Below are the code and all the weights of a small trained network. Each question names an input and a class and asks about switching units off, where a switched-off unit gives its printed mean instead of its output.

import numpy as np


def w(rows, s, z=0):
    codes = np.array(rows[::2]) - 128.0
    scale = np.full(codes.shape[1], s)
    scale[-1] = z or s
    return codes * scale


def norm(h):
    return h / np.sqrt((h * h).mean(-1, keepdims=True) + 1e-5)


def f(y):
    return y / 2 * (1 + np.tanh(0.7978845608 * (y + 0.044715 * y**3)))


def log_softmax(a):
    a = a - a.max(-1, keepdims=True)
    return a - np.log(np.exp(a).sum(-1, keepdims=True))


def net(x, mask):
    res = np.array(x, float).reshape(1, 2) / 4 @ E
    u = 0
    for l in range(3):
        y = f(norm(res) @ A[l][:, :-1].T + A[l][:, -1])
        res = res + np.where(mask[u : u + 9], y, B[l][:, -1]) @ B[l][:, :-1]
        u += 9
    return log_softmax(norm(res)[-1] @ U[:, :-1].T + U[:, -1])


A, B = {}, {}
E = w([
[82,254,165,94],'x0',
[115,114,94,202],'x1',
],0.0084)
A[0] = w([
[110,142,121,102,151],'0.n0',
[92,173,123,89,58],'0.n1',
[170,105,129,102,121],'0.n2',
[140,98,108,76,134],'0.n3',
[178,174,107,158,93],'0.n4',
[122,159,148,6,251],'0.n5',
[87,134,115,125,71],'0.n6',
[123,76,121,72,93],'0.n7',
[107,150,126,155,79],'0.n8',
],0.015,0.0024)
B[0] = w([
[155,137,92,126,147],'0.n0',
[87,212,221,75,188],'0.n1',
[156,62,189,103,155],'0.n2',
[153,33,134,132,158],'0.n3',
[114,122,80,185,135],'0.n4',
[240,229,103,208,255],'0.n5',
[146,106,119,173,131],'0.n6',
[155,5,160,200,165],'0.n7',
[141,99,64,249,143],'0.n8',
],0.014,0.0094)
A[1] = w([
[180,115,148,196,34],'1.n0',
[148,177,133,62,6],'1.n1',
[129,127,160,150,21],'1.n2',
[49,147,92,140,3],'1.n3',
[179,132,113,169,11],'1.n4',
[48,71,189,127,225],'1.n5',
[189,143,148,123,238],'1.n6',
[23,130,191,125,245],'1.n7',
[97,4,129,75,204],'1.n8',
],0.015,0.0015)
B[1] = w([
[117,37,156,45,227],'1.n0',
[119,202,103,161,157],'1.n1',
[142,109,109,115,134],'1.n2',
[95,100,132,160,143],'1.n3',
[127,79,152,87,191],'1.n4',
[129,164,49,104,170],'1.n5',
[118,72,161,136,200],'1.n6',
[178,56,60,166,123],'1.n7',
[117,250,80,133,255],'1.n8',
],0.02,0.0077)
A[2] = w([
[131,170,6,78,23],'2.n0',
[43,98,118,178,117],'2.n1',
[151,165,141,111,66],'2.n2',
[91,128,170,76,62],'2.n3',
[116,134,161,133,180],'2.n4',
[74,109,61,158,183],'2.n5',
[165,214,160,75,24],'2.n6',
[98,200,130,85,254],'2.n7',
[125,76,82,123,57],'2.n8',
],0.019,0.0019)
B[2] = w([
[159,169,53,1,255],'2.n0',
[58,84,57,160,165],'2.n1',
[127,139,101,165,174],'2.n2',
[191,131,105,146,121],'2.n3',
[144,134,110,138,137],'2.n4',
[97,47,89,101,186],'2.n5',
[73,193,113,222,251],'2.n6',
[221,71,156,121,240],'2.n7',
[119,191,139,184,165],'2.n8',
],0.022,0.011)
U = w([
[212,66,190,119,146],'0',
[63,146,206,61,2],'1',
[50,71,68,167,205],'2',
[77,146,166,128,17],'3',
[164,148,35,9,137],'4',
[144,196,163,220,226],'5',
],0.016,0.0054)

Each question gives the input, the list of numbers given to net, and the class t.
The units are the neurons (one row each of A and B). Each row of codes is followed by its name. A weight is (code - 128) times the scale printed after its matrix; where a second scale follows, it is the last column's (A, B and U).
mask holds one flag per neuron, layer by layer. A switched-off neuron (its flag False) gives its mean, the last column of its row in B, instead of its output. The means were averaged over made-up inputs and are rounded, as every weight is.
A unit's drop is (log p(t) with every unit on - log p(t) with that unit switched off) / (log p(t) with every unit on - log p(t) with every unit switched off).
unit that matters most: the unit with the biggest drop
top k neurons: the k neurons with the biggest drops, biggest first
k most important neurons of layer l: the k neurons of layer l with the biggest drops, biggest first
drop when u is switched off: that unit's drop, to one decimal
input [4,3], class 2: unit that matters most : 0.n5
input [-3,-4], class 0: top 2 neurons : 2.n0, 2.n6
input [0,0], class 0: top 2 neurons : 0.n1, 2.n6
input [-4,8], class 2: 2 most important neurons of layer 1 : 1.n8, 1.n5
input [-7,-8], class 0: top 2 neurons : 0.n7, 2.n6
input [0,4], class 2: top 2 neurons : 0.n5, 1.n8
input [0,-7], class 0: top 2 neurons : 1.n8, 0.n7
input [-2,4], class 2: 3 most important neurons of layer 2 : 2.n0, 2.n7, 2.n6
input [5,4], class 2: 3 most important neurons of layer 1 : 1.n8, 1.n7, 1.n5
input [-5,-7], class 0: top 2 neurons : 2.n0, 2.n6
input [-2,6], class 2: top 3 neurons : 0.n5, 1.n8, 2.n0
input [7,6], class 2: drop when 0.n5 is switched off : 1.4
input [1,8], class 2: drop when 0.n5 is switched off : 0.3
input [0,-5], class 0: unit that matters most : 1.n8
input [8,-4], class 5: drop when 2.n1 is switched off : 0.0
